Here is a tiny trained network, its code and every weight. The questions are about switching its units off for an input and a class, where a switched-off unit gives its printed mean instead of its output.

import numpy as np


def w(rows, s, z=0):
    codes = np.array(rows[::2]) - 128.0
    scale = np.full(codes.shape[1], s)
    scale[-1] = z or s
    return codes * scale


def f(y):
    return np.maximum(y, 0)


def log_softmax(a):
    a = a - a.max(-1, keepdims=True)
    return a - np.log(np.exp(a).sum(-1, keepdims=True))


def net(x, mask):
    res = np.array(x, float).reshape(1, 6) / 4 @ E
    y = f(res @ A[0][:, :-1].T + A[0][:, -1])
    res = res + np.where(mask, y, B[0][:, -1]) @ B[0][:, :-1]
    return log_softmax(res[-1] @ U[:, :-1].T + U[:, -1])


A, B = {}, {}
E = w([
[111,127,122,122,131,122,150,137],'x0',
[133,143,133,150,108,124,140,119],'x1',
[243,50,48,221,220,27,178,138],'x2',
[69,40,105,209,12,90,81,214],'x3',
[119,101,142,137,138,144,124,111],'x4',
[118,99,147,115,147,130,121,123],'x5',
],0.011)
A[0] = w([
[74,61,173,124,64,223,59,165,87],'neuron 1',
[153,180,165,136,211,135,150,98,135],'neuron 2',
[45,174,163,77,116,210,84,119,77],'neuron 3',
[105,25,147,175,39,53,109,199,155],'neuron 4',
[132,47,118,177,66,110,114,215,118],'neuron 5',
[150,46,102,205,107,134,105,118,3],'neuron 6',
[57,163,163,111,77,186,110,118,56],'neuron 7',
[116,126,28,183,110,81,156,153,128],'neuron 8',
[120,26,87,156,62,73,100,175,121],'neuron 9',
[162,172,103,85,181,139,176,41,135],'neuron 10',
[181,73,94,175,164,100,143,140,112],'neuron 11',
[177,74,102,211,202,35,127,113,112],'neuron 12',
[222,181,110,77,209,137,196,30,136],'neuron 13',
[113,164,173,87,108,141,91,78,96],'neuron 14',
[189,133,179,77,154,103,177,41,106],'neuron 15',
[248,57,80,224,210,50,181,183,107],'neuron 16',
[105,43,65,189,48,112,125,154,121],'neuron 17',
],0.011,0.0065)
B[0] = w([
[103,139,121,72,132,114,113,138,189],'neuron 1',
[239,55,56,190,210,103,148,38,179],'neuron 2',
[63,193,186,98,80,210,157,188,203],'neuron 3',
[172,48,61,187,226,88,157,31,219],'neuron 4',
[151,65,118,185,174,110,125,37,198],'neuron 5',
[145,64,140,208,96,181,214,76,167],'neuron 6',
[58,158,184,86,75,112,171,221,184],'neuron 7',
[133,138,124,62,161,122,77,107,182],'neuron 8',
[229,68,40,204,204,74,76,55,202],'neuron 9',
[182,72,60,191,150,66,67,91,192],'neuron 10',
[41,163,161,7,79,126,108,139,189],'neuron 11',
[41,199,212,243,81,255,195,181,216],'neuron 12',
[165,42,26,67,166,76,62,57,220],'neuron 13',
[136,113,133,48,99,139,92,143,171],'neuron 14',
[151,81,105,147,171,99,105,97,178],'neuron 15',
[22,215,249,96,61,231,177,239,254],'neuron 16',
[150,71,57,195,187,101,135,113,201],'neuron 17',
],0.0094,0.025)
U = w([
[212,92,1,104,198,14,105,28,252],'0',
[52,246,219,85,31,175,180,190,4],'1',
],0.0092,0.0029)

Each question gives the input, the list of numbers given to net, and the class t.
The units are the neurons (one row each of A and B). Each row of codes is followed by its name. A weight is (code - 128) times the scale printed after its matrix; where a second scale follows, it is the last column's (A, B and U).
mask holds one flag per neuron, in row order. A switched-off neuron (its flag False) gives its mean, the last column of its row in B, instead of its output. The means were averaged over made-up inputs and are rounded, as every weight is.
A unit's drop is (log p(t) with every unit on - log p(t) with that unit switched off) / (log p(t) with every unit on - log p(t) with every unit switched off).
top k neurons: the k neurons with the biggest drops, biggest first
drop when u is switched off: that unit's drop, to one decimal
input [2,5,-8,-8,8,6], class 0: top 2 neurons => (neuron 16; neuron 13)
input [4,1,-3,2,3,5], class 1: top neuron => (neuron 13)
input [6,-2,4,-3,-5,1], class 1: top 3 neurons => (neuron 16; neuron 4; neuron 9)
input [-6,-7,-4,-3,4,8], class 1: top 3 neurons => (neuron 3; neuron 4; neuron 9)
input [5,-5,-7,7,3,0], class 0: top 3 neurons => (neuron 16; neuron 4; neuron 12)
input [3,5,6,5,7,5], class 1: top 2 neurons => (neuron 16; neuron 12)
input [3,-7,-7,-8,2,-1], class 0: top 2 neurons => (neuron 16; neuron 13)
input [5,-6,-6,6,-1,1], class 0: top 3 neurons => (neuron 16; neuron 4; neuron 12)
input [5,5,-7,7,-5,1], class 0: drop when neuron 16 is switched off => 1.9
input [1,-7,6,-5,1,6], class 1: drop when neuron 9 is switched off => 0.1
input [-3,-8,-3,2,-3,-2], class 1: drop when neuron 13 is switched off => 0.5
